Here is a tiny trained network, its code and every weight. The questions are about switching its units off for an input and a class, where a switched-off unit gives its printed mean instead of its output.

import numpy as np


def w(rows, s, z=0):
    codes = np.array(rows[::2]) - 128.0
    scale = np.full(codes.shape[1], s)
    scale[-1] = z or s
    return codes * scale


def norm(h):
    return h / np.sqrt((h * h).mean(-1, keepdims=True) + 1e-5)


def f(y):
    return y / 2 * (1 + np.tanh(0.7978845608 * (y + 0.044715 * y**3)))


def log_softmax(a):
    a = a - a.max(-1, keepdims=True)
    return a - np.log(np.exp(a).sum(-1, keepdims=True))


def net(x, mask):
    res = np.array(x, float).reshape(1, 3) / 4 @ E
    u = 0
    for l in range(2):
        y = f(norm(res) @ A[l][:, :-1].T + A[l][:, -1])
        res = res + np.where(mask[u : u + 11], y, B[l][:, -1]) @ B[l][:, :-1]
        u += 11
    return log_softmax(norm(res)[-1] @ U[:, :-1].T + U[:, -1])


A, B = {}, {}
E = w([
[119,252,135,173,203,170,136],'x0',
[93,66,220,195,112,35,240],'x1',
[40,171,81,167,70,87,138],'x2',
],0.0023)
A[0] = w([
[186,149,197,140,179,95,117,40],'L0N1',
[125,132,12,148,76,94,107,98],'L0N2',
[93,119,115,120,211,141,128,85],'L0N3',
[120,48,197,146,122,53,194,135],'L0N4',
[118,101,50,92,65,163,61,142],'L0N5',
[219,134,143,194,197,125,161,101],'L0N6',
[129,150,205,143,151,107,133,3],'L0N7',
[104,194,216,178,212,91,196,22],'L0N8',
[161,252,106,148,167,177,123,112],'L0N9',
[147,127,86,78,200,129,79,157],'L0N10',
[211,94,116,80,116,127,88,151],'L0N11',
],0.0046,0.0023)
B[0] = w([
[103,131,170,92,111,161,145,138],'L0N1',
[77,87,186,98,102,240,103,161],'L0N2',
[139,68,187,129,69,139,102,124],'L0N3',
[165,215,160,99,128,141,3,253],'L0N4',
[102,49,117,141,139,205,197,208],'L0N5',
[158,142,173,70,101,200,138,169],'L0N6',
[118,97,118,144,99,186,145,122],'L0N7',
[107,61,2,79,181,180,226,211],'L0N8',
[137,69,230,134,58,13,55,220],'L0N9',
[137,113,170,139,95,29,222,183],'L0N10',
[178,178,66,191,149,39,240,183],'L0N11',
],0.0031,0.0034)
A[1] = w([
[30,113,60,126,115,149,193,153],'L1N1',
[188,171,186,168,113,88,152,197],'L1N2',
[79,147,119,130,81,79,68,148],'L1N3',
[213,88,71,139,188,154,222,230],'L1N4',
[185,55,197,81,131,100,53,2],'L1N5',
[58,148,174,171,103,130,70,157],'L1N6',
[106,82,106,91,83,214,164,65],'L1N7',
[136,167,129,125,125,154,87,231],'L1N8',
[77,133,14,204,196,127,177,55],'L1N9',
[100,96,159,155,173,254,188,2],'L1N10',
[151,69,169,146,121,96,130,126],'L1N11',
],0.005,0.0012)
B[1] = w([
[243,207,211,93,233,150,113,209],'L1N1',
[146,138,138,92,185,187,86,204],'L1N2',
[59,53,86,168,113,156,176,184],'L1N3',
[15,73,64,196,25,51,97,255],'L1N4',
[167,208,163,129,195,140,134,210],'L1N5',
[133,60,16,134,44,75,146,184],'L1N6',
[80,177,186,142,182,203,177,170],'L1N7',
[152,131,168,135,138,59,206,152],'L1N8',
[230,161,194,76,127,59,31,176],'L1N9',
[99,103,78,114,124,254,167,173],'L1N10',
[120,195,87,114,137,164,131,163],'L1N11',
],0.0044,0.0034)
U = w([
[85,51,65,149,42,37,129,216],'0',
[234,179,206,91,201,72,91,155],'1',
[80,89,151,103,159,255,184,1],'2',
],0.0098,0.0011)

Each question gives the input, the list of numbers given to net, and the class t.
The units are the neurons (one row each of A and B). Each row of codes is followed by its name. A weight is (code - 128) times the scale printed after its matrix; where a second scale follows, it is the last column's (A, B and U).
mask holds one flag per neuron, layer by layer. A switched-off neuron (its flag False) gives its mean, the last column of its row in B, instead of its output. The means were averaged over made-up inputs and are rounded, as every weight is.
A unit's drop is (log p(t) with every unit on - log p(t) with that unit switched off) / (log p(t) with every unit on - log p(t) with every unit switched off).
The circuit of an input: a set's keep is (log p(t) with only the set's units on - log p(t) with every unit switched off) / (log p(t) with every unit on - log p(t) with every unit switched off). Starting from the 12 units with the biggest drops (on a tie, the unit counted first), units are removed one at a time, each time the one whose removal leaves the highest keep (on an exact tie, the one counted first), for as long as the keep stays at least 0.8.
units of the circuit, in order: the units of the circuit, biggest drop first
unit that matters most: the unit with the biggest drop
top k neurons: the k neurons with the biggest drops, biggest first
k most important neurons of layer l: the k neurons of layer l with the biggest drops, biggest first
drop of u: that unit's drop, to one decimal
input [-4,-6,-2], class 0: units of the circuit, in order : (L1N4, L0N11)
input [5,0,1], class 0: 2 most important neurons of layer 0 : (L0N9, L0N5)
input [8,0,1], class 0: unit that matters most : L0N9
input [8,7,4], class 1: units of the circuit, in order : (L1N9, L0N8)
input [2,2,0], class 2: 2 most important neurons of layer 0 : (L0N8, L0N6)
input [-6,-1,-8], class 0: units of the circuit, in order : (L0N11, L1N4)
input [0,-8,-6], class 0: 3 most important neurons of layer 0 : (L0N11, L0N4, L0N5)
input [-7,2,-5], class 1: top 2 neurons : (L0N4, L0N8)
input [1,5,8], class 1: top 4 neurons : (L0N9, L1N1, L1N4, L1N9)
input [0,-6,-3], class 0: top 4 neurons : (L0N11, L0N4, L1N4, L0N5)
input [8,-6,1], class 0: top 3 neurons : (L0N9, L1N1, L1N6)
input [7,1,7], class 1: top 3 neurons : (L0N8, L0N4, L1N1)
input [-8,-5,-7], class 0: top 2 neurons : (L1N4, L0N11)
input [5,8,-5], class 2: units of the circuit, in order : (L0N8)
input [-4,-7,3], class 2: top 2 neurons : (L0N2, L0N5)
input [7,3,8], class 1: top 2 neurons : (L0N8, L1N1)
input [-2,0,6], class 2: top 2 neurons : (L0N2, L0N9)
input [-8,-5,7], class 2: drop of L0N2 : 0.1
input [3,8,5], class 1: drop of L0N8 : 1.0
input [-6,-2,8], class 2: drop of L0N6 : 0.0
input [-4,-6,-5], class 0: unit that matters most : L1N4
input [8,5,-4], class 2: drop of L0N8 : 0.1
